Here is a tiny trained network, its code and every weight. The questions are about switching its units off for an input and a class, where a switched-off unit gives its printed mean instead of its output.

import numpy as np


def w(rows, s, z=0):
    codes = np.array(rows[::2]) - 128.0
    scale = np.full(codes.shape[1], s)
    scale[-1] = z or s
    return codes * scale


def norm(h):
    return h / np.sqrt((h * h).mean(-1, keepdims=True) + 1e-5)


def f(y):
    return y / 2 * (1 + np.tanh(0.7978845608 * (y + 0.044715 * y**3)))


def log_softmax(a):
    a = a - a.max(-1, keepdims=True)
    return a - np.log(np.exp(a).sum(-1, keepdims=True))


def net(x, mask):
    res = np.array(x, float).reshape(1, 7) / 4 @ E
    u = 0
    for l in range(2):
        y = f(norm(res) @ A[l][:, :-1].T + A[l][:, -1])
        res = res + np.where(mask[u : u + 4], y, B[l][:, -1]) @ B[l][:, :-1]
        u += 4
    return log_softmax(norm(res)[-1] @ U[:, :-1].T + U[:, -1])


A, B = {}, {}
E = w([
[168,130,115,13,101,126,92,199,209,151,168,152],'x0',
[101,131,117,116,120,120,132,120,131,98,152,147],'x1',
[104,197,75,114,134,149,59,135,158,69,18,35],'x2',
[230,130,121,155,165,1,166,116,115,78,119,208],'x3',
[126,143,136,127,118,119,121,136,120,142,123,133],'x4',
[115,151,135,122,116,124,119,134,115,128,129,153],'x5',
[123,144,109,95,110,107,116,84,112,127,145,117],'x6',
],0.009)
A[0] = w([
[89,163,120,128,115,205,52,145,152,100,35,91,104],'0.n0',
[103,139,131,114,127,137,177,129,142,131,115,136,4],'0.n1',
[237,136,116,133,93,153,184,137,104,120,172,186,104],'0.n2',
[128,151,44,55,253,78,129,183,142,121,65,172,52],'0.n3',
],0.0048,0.0034)
B[0] = w([
[98,64,73,100,93,118,124,114,85,90,144,122,254],'0.n0',
[196,58,130,163,234,125,88,179,162,115,55,10,96],'0.n1',
[120,59,71,47,101,99,216,151,37,185,99,102,183],'0.n2',
[182,176,186,132,53,124,55,2,248,136,37,86,167],'0.n3',
],0.0083,0.0042)
A[1] = w([
[102,87,254,161,84,166,147,75,91,128,175,124,176],'1.n0',
[134,152,154,101,144,163,111,142,130,184,208,142,22],'1.n1',
[96,109,141,147,129,78,131,129,45,103,118,98,164],'1.n2',
[120,196,107,198,173,74,94,114,134,74,114,97,3],'1.n3',
],0.0088,0.0038)
B[1] = w([
[178,208,215,105,76,95,114,25,205,36,79,99,255],'1.n0',
[104,42,109,110,189,213,198,99,212,160,151,97,175],'1.n1',
[121,126,80,224,208,158,153,177,61,91,97,110,213],'1.n2',
[124,73,234,76,249,95,58,164,112,255,185,160,177],'1.n3',
],0.012,0.0062)
U = w([
[215,219,216,114,73,79,65,37,206,52,53,106,255],'0',
[18,138,87,217,161,215,97,121,35,90,81,46,128],'1',
[75,69,180,69,105,235,207,97,202,196,202,117,118],'2',
[93,144,8,65,7,198,22,217,168,146,130,82,64],'3',
[202,149,138,251,133,63,219,86,36,75,112,186,33],'4',
[142,83,167,152,235,51,40,163,69,247,112,160,96],'5',
[218,71,56,59,65,45,191,199,122,196,176,227,135],'6',
],0.012,0.0044)

Each question gives the input, the list of numbers given to net, and the class t.
The units are the neurons (one row each of A and B). Each row of codes is followed by its name. A weight is (code - 128) times the scale printed after its matrix; where a second scale follows, it is the last column's (A, B and U).
mask holds one flag per neuron, layer by layer. A switched-off neuron (its flag False) gives its mean, the last column of its row in B, instead of its output. The means were averaged over made-up inputs and are rounded, as every weight is.
A unit's drop is (log p(t) with every unit on - log p(t) with that unit switched off) / (log p(t) with every unit on - log p(t) with every unit switched off).
The circuit of an input: a set's keep is (log p(t) with only the set's units on - log p(t) with every unit switched off) / (log p(t) with every unit on - log p(t) with every unit switched off). Starting from all 8 units, units are removed one at a time, each time the one whose removal leaves the highest keep (on an exact tie, the one counted first), for as long as the keep stays at least 0.8.
circuit, biggest first: the units of the circuit, biggest drop first
k most important neurons: the k neurons with the biggest drops, biggest first
top k neurons in layer l: the k neurons of layer l with the biggest drops, biggest first
drop of u: that unit's drop, to one decimal
input [-7,-4,6,1,-8,8,-2], class 5: 2 most important neurons => (1.n3, 0.n2)
input [6,-1,6,-1,-5,-4,0], class 3: circuit, biggest first => (1.n0)
input [1,1,1,-3,-7,0,-2], class 3: top 2 neurons in layer 1 => (1.n2, 1.n0)
input [-7,-4,1,1,4,3,0], class 5: 2 most important neurons => (1.n3, 0.n2)
input [5,7,0,5,0,0,5], class 6: 2 most important neurons => (1.n0, 0.n2)
input [7,2,-7,0,-6,1,1], class 2: 3 most important neurons => (1.n1, 0.n0, 1.n2)
input [6,-3,6,0,8,4,-1], class 3: 2 most important neurons => (1.n0, 0.n0)
input [6,7,2,0,5,8,8], class 3: 2 most important neurons => (1.n0, 1.n3)
input [-6,2,0,-4,8,-8,0], class 0: 2 most important neurons => (1.n0, 0.n2)
input [2,-1,-2,8,0,0,0], class 6: top 2 neurons in layer 1 => (1.n0, 1.n2)
input [2,4,5,-3,5,-6,4], class 3: 2 most important neurons => (1.n0, 1.n2)
input [4,3,-3,0,0,5,7], class 2: 2 most important neurons => (1.n1, 0.n0)
input [-5,-1,1,8,-6,-5,2], class 5: 3 most important neurons => (1.n3, 1.n0, 0.n0)
input [2,-6,6,0,-1,-2,4], class 3: 2 most important neurons => (1.n0, 0.n0)
input [8,-4,0,2,-4,-3,2], class 6: top neuron in layer 0 => (0.n2)
input [-3,5,5,5,0,7,6], class 5: drop of 1.n3 => 0.5
input [-8,-1,6,3,-2,-6,3], class 5: drop of 1.n3 => 0.9
input [-3,8,-1,-5,-2,4,8], class 0: drop of 1.n0 => 1.2
